(in the rows, 128 means zero)
Each row of numbers belongs to one of the nodes below and depends on some of the facts about them. Some rows are named. Which node is each other row?

Some nodes and their rows:
pitrope: [152 110 142 116 136 135 127 118 136  86  82 165 116  63 114  99 212 159
 142 151 118 120 126  90  74 124  95 121 171 139  76 154 128 139 160 128
 103  79]
piflor: [151 147 125 104 120 136 123 115 149  98  92 148 111  59 108  95 182 147
 106 154 118 116 104 111  88 114 151 110 166 132  91 172 143 120 117 178
  89  81]
feflos: [153 113 131 109 138 139 132 125 121 141 112 176 128  63 142 122 233 129
 155 173 133 159 122 102  71 138 121  95 120 121 141 133 148 115 111 182
 119  39]
dobre: [158 107 111 101 116 104 110 101 116 103  76 137 136  59 110 101 192 105
 113 152  98 149 103  81  81 112 124 133 126 100  89 157 161 102 108 197
  94  67]
skotre: [154 134 121 102 111 133 120 109 139  89  83 141 117  64 111  85 173 129
 119 152 111 135 111 101  91 114 150 115 144 115  87 151 139 109 123 185
 103  85]
tedri: [146 132 136 108 100 153 123 122 101  60  85 193 139  45  91  84 186 130
 129 156 127 127 133  55 101 122  87 115 157 107 105 115 141 133  95 115
  86  68]
tuke: [141 107 113 100  88 142 118 112 124 108  88 137 106  47 114  89 169 122
 107 165 118 118 105  94  85  97 122 119 133 100  81 163 141 101 127 177
  96  90]
drazi: [143 131 124  88  90 168 133 117 151  92  99 126  98  53 118  78 166 131
 119 137 125 113 109 101  92 122 153 108 132 117  86 158 129 116 134 173
  94 108]
skavin: [146 133 130 100 119 165 132 138 133  86  83 173 120  62 108  81 202 137
 135 175 144 115 128  69  90 139 102 109 132 120 105 110 111 143 127 138
 103  91]
stizuk: [143 124 120 102  93 152 118 120 132 109  88 136 104  56 122  85 178 124
 112 154 127 112  99  86  80 109 141 103 124 114  92 163 131 104 120 183
  99  93]
neflan: [152 129 121  95 106 146 130 118 150  87  83 134 104  56 105  82 162 123
 120 143 124 128 108 102 100 116 137 128 147 105  80 152 144 117 126 179
 104  98]
temil: [154 134 119 111  99 150 130 111 146  90  80 140 103  53 117  76 165 131
 122 149 123 123 109  95  95 111 154 107 150 102  94 154 127 103 131 169
 103 100]
brukiskom: [154 133 119  99 100 140 121 109 142  90  98 147 115  62 110  89 166 142
 111 161 112 123 109 109  89 109 150 102 146 129  91 152 136 110 123 185
 108  78]
vipiflor: [157 125 143 108 127 158 134 139 136  81  89 162 128  53 113  93 192 148
 139 147 131 136 132  92  91 131 107  99 136 128 102 128 127 131 140 140
 108  84]
nutrik: [161 141 133 116 127 141 114 123 105  68  74 186 149  59 102  76 217 130
 144 141 125 135 124  45  85 148 122 106 131 113 122 113 124 131  94 141
  96  64]
medun: [156 138 119 111  96 155 133 116 145  91  86 139 105  53 117  69 165 132
 121 146 122 119 109  98  96 111 153 107 147 103  87 149 130 106 132 166
  96 103]
dadek: [154 118 137 109 113 157 140 132 138  87  95 155 120  54 126  96 206 142
 145 136 123 144 126  90  86 137 111 102 133 122 105 126 139 127 141 130
  94  85]
gutriflar: [149  93 135 104 135 135 122 136 102 102  82 159 143  50 115  98 219 125
 142 151 126 147 130  69  77 131  93 119 108 119 102 134 135 115 129 163
 107  62]
flalak: [172 141 130 132 171 119 124 149 149  82  83 143 148  55 115 101 224 156
 114 164 113 169 129 100  92 148 114 105 126 131  90 138 145 125 137 137
  65  83]
sepu: [151 108 139 110 117 147 124 134 117 101  95 165 127  58 129  98 214 131
 134 154 121 138 125  82  75 125  95 103 119 126 103 134 136 122 126 146
 101  75]

There are 3 kinds of fact about the nodes: Ω, χ, η.
bano Ω:d χ:sudur η:dolem pafe bremi groklus botok
belum Ω:a χ:nubu
bifostom Ω:d χ:situk
bisol Ω:b χ:grebol
bofun Ω:c
botok Ω:e
brago Ω:c
bremi Ω:a
bridu Ω:b χ:gutriflar η:fluklodim groklus valoklem temil drazi
briplen Ω:d η:zosibrir pabros rodis skavin kligregis fusta
brudal Ω:b χ:vuzes η:grugriplo tepim grikem
brufli Ω:c χ:brudal
bruflo Ω:d χ:pitrope
brugru Ω:b
brukiskom Ω:a
bufazur Ω:c χ:vuflil
bulasi Ω:d χ:feploko
bura Ω:e χ:gagek
butek Ω:b η:flibreral lofor kuplan drazi
dadek Ω:c χ:kligregis
diskil Ω:b η:gafu plida kuplan gagek nafla
dobre Ω:b η:skavam dugum bifostom kegredu vugrak mafligrum
dode Ω:e
dolem Ω:d
dorum Ω:b
dragik Ω:a χ:moplum η:fusta
drakli Ω:e
drapas Ω:e χ:klamor η:medun dolem moklikes dadek getrevos nafla
drazi Ω:c
dreler Ω:d χ:matu
drifle Ω:e χ:mafligrum
drifler Ω:a χ:flibreral η:rodis stizuk vemitrom fusta gura
driflur Ω:b χ:vegi
drodri Ω:a
droplam Ω:a η:zosibrir vuflu bura
duflufo Ω:e χ:gafu η:pafe nubu tuke tizel
dugum Ω:a χ:grakor
dute Ω:e η:fluklodim lofas dode tratrol pledrar tranin
faflil Ω:d η:grikem stopom dorum
fara Ω:d
fedimos Ω:c χ:bura
feflos Ω:b χ:bifostom η:klibrak planam piflor skigres situk
feploko Ω:d χ:vemitrom
fezun Ω:d η:moklikes sketro
fiklir Ω:b η:raflobrin gafu
flagre Ω:d χ:drifle
flagu Ω:e η:drodri vuzes
flalak Ω:e χ:dugum η:visin drakli
fleplu Ω:b χ:kotu
flibreral Ω:a χ:plida
fluklodim Ω:b
fluskime Ω:b η:groflik brufli drodri viskik
fusta Ω:e
gafu Ω:a χ:mupos
gagek Ω:c
getrevos Ω:d
gitin Ω:b
gogres Ω:b χ:vipiflor
grakor Ω:a χ:trezun η:komi fluklodim zumu
grebol Ω:a χ:vumin
grepir Ω:c
greso Ω:e
gretrek Ω:c χ:greso
grikem Ω:a χ:rolek
groflik Ω:b
groken Ω:c
groklus Ω:e χ:kosita
grugriplo Ω:b
gura Ω:e
gutriflar Ω:b χ:skotren η:flibreral nafu pazufle
kegredu Ω:c χ:dadek
kize Ω:b
klamor Ω:c χ:bufazur
klegozir Ω:a η:planam rodis viskik drazi
klibrak Ω:e
kligregis Ω:e
klinu Ω:b
klotriflin Ω:a
klotul Ω:b η:skavam seflan neflan
kluguror Ω:d η:gitin dugum mogrus pitrope
kluklu Ω:b χ:bano η:rolek vuflil zuzer
komi Ω:e
kosita Ω:b χ:voskon
kotu Ω:a
kuplan Ω:d χ:tedri
lalok Ω:e η:dolem visin bulasi dode vuflu planam
lofas Ω:a χ:petron
lofor Ω:d χ:grugriplo
mafligrum Ω:d χ:posko
mafom Ω:a η:stopom nafla fara
matu Ω:b χ:bulasi η:pabros zuflas fleplu skavin
medun Ω:a
midran Ω:c χ:dute
mogrus Ω:c χ:nafla
moklikes Ω:d
moplum Ω:e η:zutato vipiflor greso drazi
mupos Ω:d χ:truzaser
nafla Ω:a χ:naklada
nafu Ω:d
naklada Ω:e χ:brufli η:nafu tizel
neflan Ω:a
niduzul Ω:a η:klotriflin drifle bofun bremi tedri kegredu
noloka Ω:b η:komi fluklodim pledrar
nubu Ω:b χ:feflos
nukom Ω:c η:grugriplo bifostom brago brugru pazufle plida mafligrum
nutrik Ω:d χ:kuplan η:medun fleplu tranin sagrofis
pabros Ω:e
pafe Ω:e
pazufle Ω:a χ:kluklu
petron Ω:d χ:gogres
piflor Ω:e
pitrope Ω:e χ:visin
planam Ω:b
platu Ω:c
pledrar Ω:d
plesos Ω:a χ:drapas η:dode vumin valoklem dorum
plestas Ω:e χ:lofor
plestek Ω:a χ:plobom
plida Ω:d χ:plestek
plobom Ω:a χ:flalak η:fedimos brugru
posko Ω:c χ:tokifos η:flibreral pabros zuflas valoklem plida neflan
raflobrin Ω:c
raror Ω:d
rere Ω:c χ:tratrol
risan Ω:e χ:fluskime
rodis Ω:a χ:skotratram
rolek Ω:a χ:zumu
sagrofis Ω:b χ:kegredu
sebamom Ω:c χ:skavin η:plestas klibrak gretrek vuzes
seflan Ω:d
sepu Ω:b χ:klinu
situk Ω:a χ:duflufo
skavam Ω:a
skavin Ω:d χ:rere
skemel Ω:d η:stiker sketro flagre bifostom
sketro Ω:d χ:veklapok
skigres Ω:d
skimuda Ω:d
skotratram Ω:d χ:lofas
skotre Ω:a
skotren Ω:e χ:risan η:plida midran
skufak Ω:d η:voskon grepir tokifos kotu temil
stiker Ω:d χ:midran
stizuk Ω:b
stofla Ω:c
stopom Ω:a
sudur Ω:a χ:noloka η:stiker veklapok
tafle Ω:a χ:tepim
tedri Ω:d χ:tafle
temil Ω:a
tepim Ω:c χ:groklus
tikeguk Ω:b η:kize drodri bisol brukiskom
tipupin Ω:d η:skavam visin sketro
tizel Ω:a
tokifos Ω:d χ:bisol
tranin Ω:a
tratrol Ω:b χ:vuflu
treplam Ω:c η:bifostom gretrek stofla pazufle tuke
trezun Ω:b χ:pazufle η:brago kegredu tizel gogres
truzaser Ω:e η:kligregis nafla driflur drazi
tuke Ω:b
valoklem Ω:b
vegi Ω:b χ:bruflo η:medun zumu groflik nubu tokifos fusta
veklapok Ω:e χ:sagrofis
vemitrom Ω:a χ:raflobrin
vipiflor Ω:a χ:gretrek
visin Ω:d χ:dragik
viskik Ω:b χ:brago
voskon Ω:a χ:fedimos
vuflil Ω:a χ:belum
vuflu Ω:b χ:sepu
vugrak Ω:e
vumin Ω:b χ:driflur
vuzes Ω:d χ:sketro
zosibrir Ω:d χ:viskik
zuflas Ω:b χ:zosibrir
zumu Ω:c χ:nutrik
zutato Ω:d
zuzer Ω:d

Which node is each row?
No name comes twice in this set of rows, the named rows included.
[145 128 136 111 134 144 127 134 139  92  99 170 127  50 108 102 204 169
 127 165 125 128 133 104  91 124 102 103 161 141 101 149 135 131 136 145
  92  70] => plestas
[148 110 125  94 117 140 122 124 132  83  74 175 117  76 105  95 199 126
 135 182 122 116 125  70  82 125  76 138 155 119  81 117 124 146 141 129
 111  89] => mafligrum
[145 113 140 104 105 163 123 138 126 106 104 158 121  52 127  96 207 146
 127 162 132 117 125  91  70 125 100  84 117 132 105 138 129 120 130 143
  99  80] => viskik
[156 127 145 113 103 165 128 128 109  69  92 172 140  31 105  79 180 153
 146 130 127 136 137  74  99 124 111  92 144 119 108 131 129 117 118 123
  91  75] => voskon
[169 124 134 111 142 122 128 136 133  76  83 155 146  62 114 103 210 138
 128 160 111 166 132  97  88 135 106 105 130 126  97 125 142 125 137 152
  98  67] => sudur
[162 122 127 114 133 129 130 153 153  71  93 140 136  53 109  98 191 142
 110 181 113 163 142 111 101 126  86 106 124 117  75 120 139 127 156 126
  80  99] => dugum
[167 126 130 115 133 134 130 149 143  74  89 150 138  53 113  95 201 147
 124 167 115 160 138 105  94 136 107  97 119 128  93 122 129 122 148 140
  91  84] => plestek
[154  96 138 107 100 147 116 124 118 103  87 165 117  70 131 105 214 143
 137 159 117 100 120  85  43 119  95  98 133 157  84 148 123 122 160 138
 121  72] => bisol
[159 134 125 109 108 148 126 124 150  85  79 176 109  81 123  97 216 127
 131 166 124 120 117  83  71 134  88 113 163 128  94 113 130 151 133 113
 108  90] => visin
[148 110 140 116 154 124 134 124 112  86  76 164 140  42  99  98 210 158
 150 160 125 146 134  80  97 129 109 122 148 118  95 145 132 123 142 154
  93  62] => naklada
[156 125 130 117 105 154 129 120 121  86  67 179 117  77 118  79 210 143
 144 181 125  98 118  58  62 128 108 107 151 132  93 124  91 133 157 122
 117  96] => tokifos
[165 112 134 124 128 139 122 130 106 101  72 155 141  53 130  85 230 126
 149 142 124 151 120  61  69 140 119 104 104 108 111 131 131 107 125 155
  98  71] => bridu
[166 116 135 111 150 118 125 148 134  78  86 140 150  57 111  97 206 138
 119 171 107 170 142  96 101 135 108 105 108 122  84 122 134 123 147 154
  91  84] => plobom
[156 104 115  87 120 108 127 100 117  91  73 127 134  57 101 101 188 118
 127 136 103 155 113  87  99 122 144 136 125 108  83 152 154 103 131 208
  97  68] => nukom

Now the same nodes, written a new way:
Known rows:
dragik: [169 191 114 156 174 117  85 126 106 151 137 109  90 124 209 168 159 169
 136 129 118 145 178 157 169 142 168  49  23  32  99  98 134 107  91 140
  58]
brudal: [105  83  82 100 175 112 117 126 134 109 140 132  87 129 173 173 133 143
 134 148 139 126 157 124 181 114 161 125 124 104  97 158 134 161  83 149
 120]
feflos: [101  80  85 100 166 111 101 135 135 112 133 123  89 128 169 166 136 143
 127 155 143 131 154 112 179 114 158 138 142 104  96 164 133 140  80 150
 130]
duflufo: [ 90 156  97  84 172  99 118  92 132 223 162  93 106 126 173 167 156 159
 113 159 148 109 148 108 151 158 175 124 176 111 104 158 127 101  89 158
 131]
sudur: [140 100 104  95 184 116 112 108 129  97 141  80  71 136 172 163 118 142
 115 140 140 127 152 105 160 113 165 136 141 132 102 152 128 115  71 141
 135]
seflan: [111 141  93 118 176 122 113 137 122 125 140  97  80 146 152 177 113 144
 142 127 138 137 154 110 164 149 169 108  84 105  79 162 133 120  88 142
 121]
vipiflor: [115 133  96 118 175 118 111 138 136 114 145 108  81 142 153 176 104 149
 140 124 136 140 159 109 162 154 165 109  98  98  84 162 136 138  81 143
 132]
temil: [119 132  91 109 173 121 109 139 137 114 146 109  85 140 157 176 105 150
 140 122 135 143 153 111 156 151 167 105 102  98  78 161 136 142  79 142
 135]
veklapok: [129 154 104 122 178 120 109 128 129 163 144 106  94 140 159 180 114 144
 143 127 145 141 158 103 150 148 171 112 108 114  97 162 142 138  83 145
 139]
neflan: [114 129  98 117 180 119 115 133 130 121 145 105  81 144 153 176 105 149
 140 126 137 134 160 110 162 150 166 106  95 101  86 161 133 142  85 144
 127]
stofla: [117 150  97 113 177 122 120 132 125 143 144 108  80 143 153 177 110 141
 141 127 129 130 152 112 157 151 170 103  90 105  87 161 131 128  82 144
 120]
zumu: [ 73 151  61 114 164 123 113 174 119 178 153 128 108 123 143 175 141 149
 139 130 128 135 147 100 149 152 176 106 118  74  72 174 141  97  80 153
 129]
flibreral: [ 62 110  70 126 176 112 137 153 121 164 154 141  91 132 137 178 118 147
 133 123 137 128 159  98 171 162 162  99 113  83  98 171 149 144  83 151
 138]
klinu: [126 115  99  98 166 120 102 132 132 130 131 118  85 141 158 177 117 146
 148 138 137 143 157 121 170 143 155 126  97 107  87 166 126 159  79 148
 122]
feploko: [114 145  90 117 173 121 113 136 120 128 142  99  82 145 152 176 112 147
 140 126 136 137 150 110 165 150 169 104  87 103  81 162 132 120  86 142
 124]
vugrak: [124 158 103 122 181 121 110 129 127 167 145 105  93 139 160 181 113 145
 146 126 143 136 158 106 150 149 172 108 106 114  92 160 140 143  87 146
 135]
bulasi: [114 145  91 117 175 122 110 142 126 111 140  99  82 146 152 176 109 144
 142 126 136 140 153 109 163 148 171 110  86 104  78 163 133 121  86 141
 126]
bofun: [118 152  95 115 176 122 115 135 126 134 143 108  82 143 153 177 105 141
 141 127 131 134 152 111 158 152 171 109  96 102  84 163 133 125  81 143
 123]
sepu: [122 114  93 101 167 120 106 140 128 131 133 122  85 140 156 178 116 146
 150 136 138 145 159 120 173 140 157 122  92 105  86 167 128 164  80 148
 125]
rere: [117 149  95 115 175 122 113 137 122 132 143 110  80 143 153 176 108 141
 142 126 131 135 152 111 158 150 171 107  96 100  82 162 134 127  82 143
 124]

Rows to name:
No name comes twice in this set of rows, the named rows included.
[125  98  86 112 172 104 105 132 125 130 137 137  82 128 175 167 131 150
 131 151 141 128 156 126 192 117 164 112 116  83 107 153 129 162  74 149
 122] => matu
[117 112  87 108 169 118 103 152 123 141 136 131  86 138 154 179 118 147
 152 136 142 141 159 123 176 133 161 113  94  93  87 167 127 167  77 150
 128] => fleplu
[141 196 126 154 171 129 104 105 139 138 135 107 103 134 190 189 130 155
 163 110 121 151 180 148 147 178 162  67  29  76  78 119 153 147 115 137
  75] => pitrope
[135 104  94  94 174 115 115 105 126  83 140  83  72 134 172 163 117 142
 112 137 140 135 137 108 166 120 169 131 133 129  95 154 128 111  73 136
 140] => bano
[122 150 100 104 177 121 127 118 118 151 145 104  79 141 154 179 112 141
 139 128 129 126 151 117 158 160 168 107  95 112  89 160 128 123  81 145
 117] => brago
[ 56 113  69 131 176 110 145 140 112 156 150 138  87 138 137 180 120 143
 134 128 139 123 154 102 181 162 164  97 103  90 102 171 149 131  91 148
 130] => plida
[134 162 109 112 173 119  95 127 173  60 139 118  88 149 181 188 104 155
 173 129 130 137 174 158 177 149 168  92  40  75  54 144 125 204 109 142
  95] => vumin
[ 95  67  84 115 162  99 120 107 166  78 140 149  78 129 173 168 107 145
 129 141 140 131 152 124 201 135 155 122 135  88 103 157 145 192  86 142
 134] => butek
[118 102  92 102 166 120 104 140 141 115 131 124  87 137 158 178 114 144
 152 134 137 143 159 121 172 138 157 126 100 103  80 166 132 166  81 148
 130] => dorum
[134 164 101 128 177 117 101 137 123 177 145 107  92 139 159 177 114 149
 145 127 144 140 156 106 155 148 174 100 106 101  97 160 138 141  78 145
 140] => gura
[123  83  86  73 180 112 134 109 104 158 142 121  83 127 169 172 148 144
 124 151 142 116 150 127 175 114 157 127 135 127 109 156 119 152  69 154
 126] => trezun
[102 127  88 100 193 111 145 106 117 132 154 109  83 131 170 174 134 137
 125 142 131 104 154 120 168 123 173 105 119 112 101 148 132 115  90 148
 104] => treplam

Now the same nodes, written a new way:
Named rows:
treplam: [128 128 147 126 130 135 113 120 122 122 142 127 130 131 124 151 135 113
 131 120 120 137 154 147 116 116 132 135  95 119 122 130 127 133 122 126]
bridu: [122 130 143 117 121 133 133 128 119 118 141 129 127 127 138 123 137 107
 122 123 140 129 150 131 121 137 133 120 130 144 118 112 135 111 125 120]
brudal: [126 127 141 113 120 140 123 123 123 115 141 126 129 132 134 121 141 106
 117 121 133 134 145 132 127 131 130 131 140 151 121 121 126 122 122 123]
niduzul: [130 125 140 117 126 138 118 125 125 120 139 124 130 126 126 133 135 110
 125 121 123 137 143 141 123 122 132 137 118 136 125 126 124 131 126 123]
vegi: [ 88 111 126 134 109 115 100 136 143 156 141 146 106  85 127 113 105  93
 131  80 124 119 184 111 157 132 118 103 122 105 122  96 169 113 152  66]
moplum: [ 58 109 144 157 129 121  96 135 147 186 116 142  83  43 117 109 120 110
 136  75 112  99 179  89 169 143 105 125 102  79 124 115 161 118 155  77]
pafe: [128 118 123 133 140 132 137 130 123 139 106 116 122 124 122 123 126 134
 134 133 126 127 117 111 136 134 121 132 134 121 138 133 133 129 121 143]
groflik: [133 135 116 133 121 129 138 125 131 123 129 133 137 141 131 131 116 127
 119 133 137 119 124 113 130 135 122 119 143 121 132 115 131 117 135 120]
bremi: [136 127 116 123 122 129 123 121 128 126 128 129 134 135 120 123 123 135
 128 135 125 131 126 120 125 124 134 124 124 123 141 131 120 140 136 122]
fluklodim: [127 130 117 128 119 127 134 126 127 125 129 136 133 137 130 113 126 134
 122 133 135 123 125 112 129 141 134 115 138 129 136 121 128 121 140 114]
brugru: [140 123 109 115 115 135 122 119 131 122 129 127 137 144 125 113 121 124
 120 129 129 131 125 116 135 126 126 125 155 141 138 130 120 136 130 120]
pabros: [123 121 126 137 141 128 139 132 121 139 106 118 119 120 125 121 130 137
 134 132 128 124 117 111 133 138 125 129 130 118 138 132 134 125 125 139]
skigres: [132 136 119 138 127 120 135 132 139 131 125 132 121 129 140 132 117 141
 124 128 129 123 109 139 139 122 111 133 143 134 118 133 128 134 122 137]
tuke: [138 127 111 121 117 133 128 121 131 122 129 129 137 141 128 118 121 127
 119 132 130 128 123 116 134 129 125 123 150 133 137 125 125 130 132 118]
sepu: [128 128 130 122 119 135 128 126 127 120 135 130 131 134 131 124 127 119
 117 126 133 127 134 123 129 135 127 129 140 138 128 121 126 119 132 118]
sagrofis: [127 132 121 130 120 130 133 125 127 122 129 135 133 141 130 115 130 135
 117 136 134 122 121 112 127 141 132 121 138 128 135 123 123 121 142 116]
stopom: [128 127 122 128 121 127 125 122 125 129 129 133 129 138 124 121 131 136
 127 133 127 128 128 120 124 129 137 118 121 124 138 129 125 137 138 121]
bofun: [141 126 112 126 127 126 116 117 126 130 128 128 140 137 114 133 124 140
 135 135 119 137 130 128 120 116 137 124 104 113 144 137 116 148 130 122]
fleplu: [131 131 114 123 119 126 137 124 124 124 129 132 134 136 131 113 125 131
 123 134 139 125 128 112 126 136 133 109 140 132 136 119 130 123 134 120]
vuflil: [134 151 142 104 143  86 123 107 143 141 141 127 181 128  85 164 156 114
 191 144 138 110 123  73  96 106 171  73 201 109 121 143 103 103 136 204]

Which node is each row?
No name comes twice in this set of rows, the named rows included.
[ 86 114 114 141 116 106  95 136 159 172 128 149  93  60 128 104 102 121
 136  79 114 112 162 121 170 120 104 115 121 111 121 118 155 137 145  79] => bruflo
[123 144 189 107 123 104  93 142 138 116 164 114 166 152  95 182 176  96
 177 113 114 123 105  92 127 131 137 120 200 127 104 161  98  57 164 189] => kluklu
[136 140 119 122 120 134 139 116 123 117 129 130 141 141 131 122 131 136
 115 146 140 119 120 111 123 138 127 125 142 138 134 126 110 122 130 135] => nubu
[130 142 150 128 124 148 136 122 125 109 140 127 135 144 138 145 139 109
 106 131 136 123 135 132 122 138 118 146 143 141 112 122 120 111 122 136] => feflos
[113 132 149 129 131 123 129 142 130 126 135 132 110 111 145 122 140 126
 126 118 130 127 131 156 129 130 124 138 123 149 106 129 132 122 120 130] => briplen
[110 134 150 131 132 122 133 144 129 127 136 135 111 107 145 121 140 129
 126 121 134 125 130 154 126 135 126 135 116 147 107 127 133 119 122 128] => skufak
[145 105 114 126 127 150 114 104 130 133 106 105 118 158 121 124 129 116
 123 117 111 144 114 115 154 112 104 148 179 140 142 155 124 163 107 156] => veklapok
[111 116 182 153 147 155 128 146 126 119 118 120 115 142 129 131 156 125
 108 127 115 130 108 138 125 159 131 181 126 119 118 143 126 115 129 133] => truzaser
[134 139 145 131 132 132 127 118 120 124 141 127 132 133 130 171 127 108
 131 123 129 132 158 146 113 111 126 128  96 111 115 120 133 125 115 136] => sebamom
[148 154 118 154 129 129 149 123 138 124 131 129 145 148 131 190  91 119
 118 134 134 110 124 122 130 118  99 131 132  86 118 110 136 113 126 141] => brukiskom
[122 126 129 139 124 126 112 118 124 133 130 138 127 142 119 127 139 146
 131 129 118 133 131 122 120 129 143 122  93 108 141 140 120 145 144 116] => raflobrin

